Below is a small trained network, with its code and all its weights. Each question gives an input and a class and asks what happens when units are switched off, that is, made to give their printed mean instead of their output.

import numpy as np


def w(rows, s, z=0):
    codes = np.array(rows[::2]) - 128.0
    scale = np.full(codes.shape[1], s)
    scale[-1] = z or s
    return codes * scale


def f(y):
    return np.maximum(y, 0)


def log_softmax(a):
    a = a - a.max(-1, keepdims=True)
    return a - np.log(np.exp(a).sum(-1, keepdims=True))


def net(x, mask):
    res = np.array(x, float).reshape(1, 6) / 4 @ E
    y = f(res @ A[0][:, :-1].T + A[0][:, -1])
    res = res + np.where(mask, y, B[0][:, -1]) @ B[0][:, :-1]
    return log_softmax(res[-1] @ U[:, :-1].T + U[:, -1])


A, B = {}, {}
E = w([
[150,153,131,130,107,142,146,133,124,112],'x0',
[89,192,92,141,193,101,168,66,86,128],'x1',
[116,118,131,121,125,129,141,131,128,130],'x2',
[111,107,10,121,69,130,118,87,125,103],'x3',
[178,73,131,161,159,181,152,44,118,177],'x4',
[107,192,107,111,129,182,109,129,165,203],'x5',
],0.014)
A[0] = w([
[185,42,109,223,150,101,166,128,81,32,111],'N0',
[122,118,51,85,24,115,76,69,138,98,17],'N1',
[195,87,41,178,120,193,141,115,79,148,69],'N2',
[101,207,106,80,117,86,88,203,176,68,158],'N3',
[162,85,164,104,52,167,91,147,191,139,60],'N4',
[152,75,138,137,138,55,153,136,113,65,96],'N5',
[68,223,125,168,211,78,164,71,85,93,142],'N6',
[145,73,146,110,107,187,53,174,191,88,66],'N7',
[92,133,89,107,123,170,98,111,174,153,254],'N8',
[72,188,135,104,144,221,97,133,181,206,106],'N9',
[140,173,66,112,129,219,137,139,208,188,68],'N10',
[174,167,255,132,220,127,151,186,123,169,140],'N11',
[146,51,161,146,64,117,83,172,194,149,177],'N12',
[79,178,161,90,86,44,84,194,129,95,76],'N13',
[232,66,178,172,164,222,169,67,126,190,93],'N14',
[93,133,46,102,95,123,168,65,133,124,175],'N15',
],0.0083,0.0024)
B[0] = w([
[137,184,190,111,146,130,83,175,89,118,213],'N0',
[166,54,104,133,105,49,133,160,121,89,205],'N1',
[87,76,117,124,92,108,149,118,114,151,194],'N2',
[68,142,117,147,106,132,132,69,98,179,218],'N3',
[153,167,125,130,161,164,187,95,171,96,199],'N4',
[130,193,176,87,138,173,86,166,88,105,181],'N5',
[123,155,114,186,162,171,176,117,193,84,223],'N6',
[122,159,110,165,156,162,159,87,141,103,195],'N7',
[148,129,136,123,122,125,107,158,109,98,180],'N8',
[157,172,145,84,177,126,65,186,114,124,205],'N9',
[148,169,183,107,145,114,108,166,61,105,193],'N10',
[166,35,59,126,75,2,114,171,159,103,231],'N11',
[169,146,118,142,151,150,152,100,171,109,210],'N12',
[82,89,139,136,100,170,145,62,64,197,206],'N13',
[80,126,103,147,120,143,115,62,86,214,248],'N14',
[161,112,147,140,119,99,114,111,161,107,202],'N15',
],0.011,0.015)
U = w([
[142,46,67,119,44,2,104,159,155,62,254],'0',
[24,107,120,145,65,174,121,63,48,203,57],'1',
[138,181,240,50,188,144,39,196,41,50,77],'2',
[129,149,98,179,208,204,210,87,253,32,84],'3',
],0.0075,0.0052)

Each question gives the input, the list of numbers given to net, and the class t.
The units are the neurons (one row each of A and B). Each row of codes is followed by its name. A weight is (code - 128) times the scale printed after its matrix; where a second scale follows, it is the last column's (A, B and U).
mask holds one flag per neuron, in row order. A switched-off neuron (its flag False) gives its mean, the last column of its row in B, instead of its output. The means were averaged over made-up inputs and are rounded, as every weight is.
A unit's drop is (log p(t) with every unit on - log p(t) with that unit switched off) / (log p(t) with every unit on - log p(t) with every unit switched off).
The circuit of an input: a set's keep is (log p(t) with only the set's units on - log p(t) with every unit switched off) / (log p(t) with every unit on - log p(t) with every unit switched off). Starting from the 12 units with the biggest drops (on a tie, the unit counted first), units are removed one at a time, each time the one whose removal leaves the highest keep (on an exact tie, the one counted first), for as long as the keep stays at least 0.8.
units of the circuit, in order: the units of the circuit, biggest drop first
unit that matters most: the unit with the biggest drop
k most important neurons: the k neurons with the biggest drops, biggest first
drop of u: that unit's drop, to one decimal
input [-5,3,-6,6,7,8], class 2: 2 most important neurons => (N10 N9)
input [5,2,6,-4,5,6], class 2: 2 most important neurons => (N9 N10)
input [7,-8,5,5,4,-7], class 3: most important neuron => (N4)
input [-4,2,2,-6,-7,-7], class 1: 2 most important neurons => (N13 N3)
input [3,-6,0,-6,6,-3], class 0: 4 most important neurons => (N11 N6 N13 N3)
input [-2,-7,-1,1,-5,-1], class 3: units of the circuit, in order => (N4 N7)
input [8,-5,-3,4,-8,-5], class 1: 2 most important neurons => (N13 N3)
input [-1,5,6,-7,-3,-7], class 0: 2 most important neurons => (N11 N9)
input [-4,6,2,-4,-5,3], class 3: 2 most important neurons => (N6 N14)
input [-8,8,0,-6,-2,6], class 3: 2 most important neurons => (N6 N1)
input [-1,-5,4,5,6,-2], class 1: 2 most important neurons => (N11 N14)
input [6,8,2,-8,4,-8], class 0: drop of N9 => 0.3
input [-7,-5,-5,-4,2,8], class 2: drop of N9 => 0.5
input [-8,-4,-7,6,-8,3], class 1: drop of N11 => 0.6
input [-5,3,8,-2,1,4], class 2: unit that matters most => N9
